romit: [-15  10 -58  10 -19   4  17  33 -18  31  26  -5   9  -8 -26  11  11  -2
 -17  -4   8   9   7  -4   0 -16   8]
rogo: [ -2  -9 -32   6 -12  -1  19  26 -17  24  19 -15  26  -5 -19  10 -10  -6
 -19 -11   5  10  -3   2  -2 -23  17]
vup: [-10  -9 -31   8 -34   0  -3  25  -8  28  23   5  38 -18  -9   4  10  11
 -42  15  30   0   9 -29 -12 -13  33]
dodet: [  5  13 -58   9 -22  17  -1  25 -21  15  18  26  14  -1  -5 -17  11  16
 -34  38  47  -6 -19  -4   7 -10  -1]
das: [-10 -13 -38   6  -8  10  18  36 -30  20  20  -2  19   1 -23  -5  -7  -9
 -16   4  20   5 -21  12   8 -25  -3]
fad: [-12  13 -39 -23  21  -7 -41  15 -10 -20 -13  -8  37 -25  -3 -27  -8 -57
  28  -9  -5 -16 -28 -25 -19  -6 -17]
size: [ -2  -9 -32   6 -12  -1  19  26 -17  24  19 -15  26]
13
then: [-15  10 -58]
[ 10 -19   4]
then: [ 5 10]
[-3  2 -2]
then: [-1 -5]
[-17  11  16]
then: [ 19   1 -23  -5  -7  -9 -16   4  20   5 -21]
[ 12   8 -25]

bam: [-13 -13  40  54  49 -53  50  40  44  53 -11 -50  44  45  -6 -59  42  48
  26  55  51 -57  56 -54  56  48  -2   4 -58  18 -52  52  48 -27 -56  58
  55   1 -54 -39  26  43  17 -57 -58  48]
gosik: [-13 -57  41  51  35 -18   8 -34 -28   7 -35 -32  30  23  39  38  37 -22
 -20 -31  26  39 -29 -23 -33  38 -29 -27 -40  34 -29  17  38 -13 -15 -26
 -16 -36  -5  14  -8 -34 -29 -34 -30 -32]
kete: [  1 -52  53 -53 -39 -13  17  48  43  18  58  48 -27 -50 -54 -58 -54  40
  -6  55 -13 -57  55  51  45 -57  51  44  49 -56  56 -11 -58  48   4  48
  50 -59  42  26  -2  44  56  54  55  26]
tige: [  1 -22  22 -27 -24  -3   0  20  30   6  28  19 -21 -37 -23 -27 -25  14
  -5  26  -7 -27  31  26  15 -29  21  34  16 -27  26 -13 -25  35   1  16
  39  24  38  27  -1  14  24  25  25   5]
gone tige: [ 16  22 -27  24  20 -25  30   0  38  -3 -37  21  26 -23  24  27  26  34
 -27 -27 -24  -1   1   6  39 -27  14  -7  16  -5 -25 -13 -21  19   5  25
  28   1  15  35  26  14  31  25 -29]
[-22]
then: [-13 -57  55  51]
[ 45 -57  51]
perm: [-59 -58 -58 -57 -57 -56 -54 -54 -53 -52 -50 -39 -27 -13 -13 -11  -6  -2
   1   4  17  18  26  26  40  42  43  44  44  45  48  48  48  48  49  50
  51  51  53  54  55  55  55  56  56  58]
kete
then: [-54  40  -6  55]
[-13 -57  55]
q: [  1 -52  53 -53 -39 -13  17  48  43  18  58  48 -27 -50 -54 -58 -54  40
  -6  55 -13 -57  55  51  45 -57  51  44  49 -56  56 -11 -58  48   4  48
  50 -59  42  26  -2  44  56  54  55  26]
kete
gone gosik: [ 37 -29 -34 -57 -33 -15 -34  51  17 -18 -27 -20 -29 -26  30  39 -16 -32
  39 -22  -8 -34   7  38  34 -29  14 -13 -32 -35  38   8 -40  38 -30 -13
  23 -29  41 -31 -36 -28  26 -23  -5]
[35]
then: [ 18 -52  52]
[ 48 -27 -56]

ziri: [-21  22  28 -20  34  -7 -11   5  11  20   0 -12   1   1  -9  -5   0  -4
 -15  18   5  -8 -32  11 -15 -13  11  -7  -3  21 -17   6   4  -2  -6 -16
 -14  31  -6   2  11 -24  13   1   4  26  -8  -7 -21  -2  -2  18   7  -5
  14   1  15]
Mor: [ -9  11   0  -2  24 -24  -2   8  -7   5 -12 -12 -25  20   9  -2   8   5
   8  -4  -5  -4 -14   9  11  -8  -8  -2 -11   4   0  24   6 -23  -5 -32
  -4   5 -20   6  -9 -29   1 -21  21  16   8  -4 -11   7 -30  -3  18   6
 -11  20  -1]
Gafum: [-29  23   2  25  17 -12   9   7   2 -21 -11  16 -12  22   7 -20   4  -8
   9  11   6  16 -10  18  10  -4 -24  -2 -22   1   2   5  16 -21   7 -23
 -13  49 -31 -18 -21 -25  -9 -16   8  23 -13 -19  -1 -18  -3   0  32   1
  -3  19  17]
gone ziri: [-13  -7 -20  -8   4  -5  20 -14  -5  34   1   0  11  31  18  -2 -21  -7
 -16  -6 -24  14   6 -17  -9  11  13  28   1  -3  -4  -8 -15   1   5  -2
  18   0  21   1   5   4  -2   2  15  11  26 -21  22  -6 -15  -7  11   7
 -12 -32]
[-11]
size: [-29  23   2  25  17 -12   9   7   2 -21 -11  16 -12  22   7 -20   4  -8
   9  11   6  16 -10  18  10  -4 -24  -2 -22   1   2   5  16]
33
gone ziri: [ -3   0  -7 -21   5 -24  -9  18   1  -2  11  -6  15 -12   4   6  -5 -32
  -7 -20  -2  18 -17 -13  26   2 -15  22  31  14   7 -15  20  28  11  -6
  -8 -14  -8   0  -5   1  34  -7 -21 -11   4   5  13  -4  11  21  11   1
   1  -2]
[-16]

gani: [-19  -9  17   8 -39   4 -28   5 -22   5  -4  -9  16  35  46  14  -3  24
  -6  -2   2  -6  11 -18  21   3  11  -5 -22 -12  -5   7  22   5  12]
Nuf: [-13  13  16 -19 -14 -23   3 -13  -8   2  25  18   6   8   1  23 -25 -11
 -15   2  -1  18   1 -15  17 -10  13 -20 -18 -20   8  11 -22  -8  12]
bab: [ 17  -9  17   8 -39   4 -28   5 -22   5  -4  -9  16  35  46  21  -3  24
  -6  -2   2  -6  11 -18  21   3  11  -5 -22 -12  -5   7  22   5  12]
gezak: [-20  11  18 -14 -16 -20   7  -3  -6  -2  21  24   0   0   3  28 -12 -24
 -13  -4 -10  18   3 -16  12 -22  -5  -7 -10 -27  -4   1 -19   2  20]
Zito: [ -8   4  23  19 -32  15 -30   5 -19  -6  13   2   4  13  31  37  12 -11
  -2 -12  -9   8 -18  -9  17 -15  -7  27 -18 -25 -35   7  21   1  10]
namu: [-17   9  17 -30  -4 -38  24  -8   3   3  15  30  -3  -5  -9  18 -23 -24
 -18   5 -12  20  17 -20   7 -21   0 -29  -2 -22  19  -2 -42   4  25]
perm: [ 12 -19  -9  17   8 -39   4 -28   5 -22   5  -4  -9  16  35  46  14  -3
  24  -6  -2   2  -6  11 -18  21   3  11  -5 -22 -12  -5   7  22   5]
gani
then: [-18  -9  17]
[-15  -7  27]
gone gezak: [-14 -16 -16  -4  -4  -6  20   1  24  18 -10 -12 -19   0   0 -27  -2 -20
   7   3  28 -10   2 -24  12  -5 -20  -7  -3  21  11  18 -22   3]
[-13]
size: [-17   9  17 -30  -4]
5
gone namu: [  4 -22  17  25 -24  20  -3 -17  -2   3  -2  15   9   3  24 -21  17 -23
 -20 -12   0  -4 -38  18  -9  30  19 -29   5 -42  -5  -8   7 -30]
[-18]

